Here is a tiny trained network, its code and every weight. The questions are about switching its units off for an input and a class, where a switched-off unit gives its printed mean instead of its output.

import numpy as np


def w(rows, s, z=0):
    codes = np.array(rows[::2]) - 128.0
    scale = np.full(codes.shape[1], s)
    scale[-1] = z or s
    return codes * scale


def norm(h):
    return h / np.sqrt((h * h).mean(-1, keepdims=True) + 1e-5)


def f(y):
    return y / 2 * (1 + np.tanh(0.7978845608 * (y + 0.044715 * y**3)))


def log_softmax(a):
    a = a - a.max(-1, keepdims=True)
    return a - np.log(np.exp(a).sum(-1, keepdims=True))


def net(x, mask):
    res = np.array(x, float).reshape(1, 3) / 4 @ E
    u = 0
    for l in range(4):
        y = f(norm(res) @ A[l][:, :-1].T + A[l][:, -1])
        res = res + np.where(mask[u : u + 6], y, B[l][:, -1]) @ B[l][:, :-1]
        u += 6
    return log_softmax(norm(res)[-1] @ U[:, :-1].T + U[:, -1])


A, B = {}, {}
E = w([
[199,141,150,117,154,40,93],'x0',
[72,130,135,53,150,44,226],'x1',
[64,112,252,249,41,88,102],'x2',
],0.0048)
A[0] = w([
[134,142,88,144,119,95,112,8],'L0N1',
[254,123,106,85,139,90,112,155],'L0N2',
[123,103,110,137,178,33,180,90],'L0N3',
[192,126,202,174,134,28,95,118],'L0N4',
[157,112,117,121,114,95,127,3],'L0N5',
[208,118,87,204,141,141,64,72],'L0N6',
],0.0074,0.0035)
B[0] = w([
[152,90,218,127,156,203,245,98],'L0N1',
[124,124,71,129,126,79,108,252],'L0N2',
[149,148,189,97,95,156,82,191],'L0N3',
[136,122,98,147,144,58,99,254],'L0N4',
[111,137,208,114,246,159,152,101],'L0N5',
[132,156,191,85,99,161,92,216],'L0N6',
],0.012,0.0042)
A[1] = w([
[65,126,66,157,82,91,77,60],'L1N1',
[89,134,214,38,142,48,222,1],'L1N2',
[97,93,210,217,160,103,157,18],'L1N3',
[104,161,184,44,83,123,127,147],'L1N4',
[13,107,118,142,131,253,183,33],'L1N5',
[145,139,123,123,146,132,157,97],'L1N6',
],0.011,0.0021)
B[1] = w([
[124,108,176,143,170,151,189,253],'L1N1',
[126,171,180,59,61,181,59,181],'L1N2',
[88,121,45,158,74,146,157,171],'L1N3',
[126,121,158,127,163,137,184,184],'L1N4',
[186,135,99,113,157,3,41,189],'L1N5',
[126,116,117,138,115,129,122,116],'L1N6',
],0.013,0.007)
A[2] = w([
[158,92,200,148,248,145,213,21],'L2N1',
[153,134,181,117,113,193,53,44],'L2N2',
[127,134,23,68,155,196,167,61],'L2N3',
[55,113,152,199,92,122,168,43],'L2N4',
[176,136,161,178,114,204,58,98],'L2N5',
[110,100,164,173,107,127,118,7],'L2N6',
],0.014,0.0014)
B[2] = w([
[207,56,226,229,180,210,227,181],'L2N1',
[88,173,212,67,101,153,111,253],'L2N2',
[52,85,4,142,106,176,171,244],'L2N3',
[115,115,20,145,95,180,138,250],'L2N4',
[120,180,220,66,69,98,154,226],'L2N5',
[116,187,37,111,86,114,181,191],'L2N6',
],0.011,0.0058)
A[3] = w([
[97,152,152,249,56,110,111,4],'L3N1',
[24,92,84,121,133,148,114,37],'L3N2',
[133,118,109,152,142,38,93,65],'L3N3',
[107,95,169,110,163,150,110,49],'L3N4',
[163,77,138,99,133,173,122,130],'L3N5',
[90,104,168,169,196,161,125,35],'L3N6',
],0.013,0.0013)
B[3] = w([
[118,66,58,2,231,164,103,204],'L3N1',
[134,129,97,180,100,154,153,254],'L3N2',
[147,112,144,179,172,87,60,228],'L3N3',
[100,172,129,201,88,187,70,138],'L3N4',
[112,198,158,210,33,23,181,135],'L3N5',
[146,161,152,170,127,87,180,134],'L3N6',
],0.0094,0.0056)
U = w([
[83,102,1,123,93,181,166,253],'0',
[95,187,210,39,62,166,108,163],'1',
[164,110,115,134,185,45,40,69],'2',
[154,99,175,195,147,155,188,41],'3',
],0.0094,0.00066)

Each question gives the input, the list of numbers given to net, and the class t.
The units are the neurons (one row each of A and B). Each row of codes is followed by its name. A weight is (code - 128) times the scale printed after its matrix; where a second scale follows, it is the last column's (A, B and U).
mask holds one flag per neuron, layer by layer. A switched-off neuron (its flag False) gives its mean, the last column of its row in B, instead of its output. The means were averaged over made-up inputs and are rounded, as every weight is.
A unit's drop is (log p(t) with every unit on - log p(t) with that unit switched off) / (log p(t) with every unit on - log p(t) with every unit switched off).
The circuit of an input: a set's keep is (log p(t) with only the set's units on - log p(t) with every unit switched off) / (log p(t) with every unit on - log p(t) with every unit switched off). Starting from the 12 units with the biggest drops (on a tie, the unit counted first), units are removed one at a time, each time the one whose removal leaves the highest keep (on an exact tie, the one counted first), for as long as the keep stays at least 0.8.
units of the circuit, in order: the units of the circuit, biggest drop first
unit that matters most: the unit with the biggest drop
k most important neurons: the k neurons with the biggest drops, biggest first
k most important neurons of layer l: the k neurons of layer l with the biggest drops, biggest first
input [8,6,-5], class 2: 3 most important neurons	L0N2, L0N6, L2N2
input [-8,-3,3], class 2: unit that matters most	L1N5
input [6,3,6], class 0: 3 most important neurons of layer 1	L1N5, L1N3, L1N1
input [2,-3,-3], class 3: units of the circuit, in order	L1N2, L1N5, L2N1
input [3,8,-6], class 1: 2 most important neurons	L1N2, L0N3
input [7,5,0], class 2: 2 most important neurons	L0N4, L0N2
input [-1,3,-2], class 3: 2 most important neurons	L1N4, L2N1
input [-1,5,3], class 1: 2 most important neurons	L1N2, L0N2
input [-7,1,5], class 2: units of the circuit, in order	L1N5, L0N4
input [3,2,5], class 0: units of the circuit, in order	L1N3, L2N4
input [3,-3,1], class 3: units of the circuit, in order	L1N1, L2N1
input [-2,-1,-3], class 3: units of the circuit, in order	L2N1, L1N1
input [6,-4,8], class 0: 3 most important neurons	L1N5, L2N4, L1N3
input [6,-7,1], class 1: unit that matters most	L0N6
input [-1,3,0], class 3: units of the circuit, in order	L1N4, L2N1
input [-3,0,-2], class 3: 2 most important neurons	L1N1, L0N1
input [1,-2,6], class 0: 3 most important neurons	L1N3, L0N2, L1N4
input [-8,7,2], class 2: 4 most important neurons	L1N5, L0N4, L0N6, L2N5
input [6,4,8], class 0: 4 most important neurons	L1N3, L1N5, L2N4, L0N2
input [-3,2,-1], class 3: unit that matters most	L0N1
input [7,5,2], class 2: 2 most important neurons	L0N4, L0N6
input [2,-4,1], class 1: 2 most important neurons of layer 2	L2N2, L2N5
input [-6,4,-5], class 2: 2 most important neurons of layer 0	L0N4, L0N2
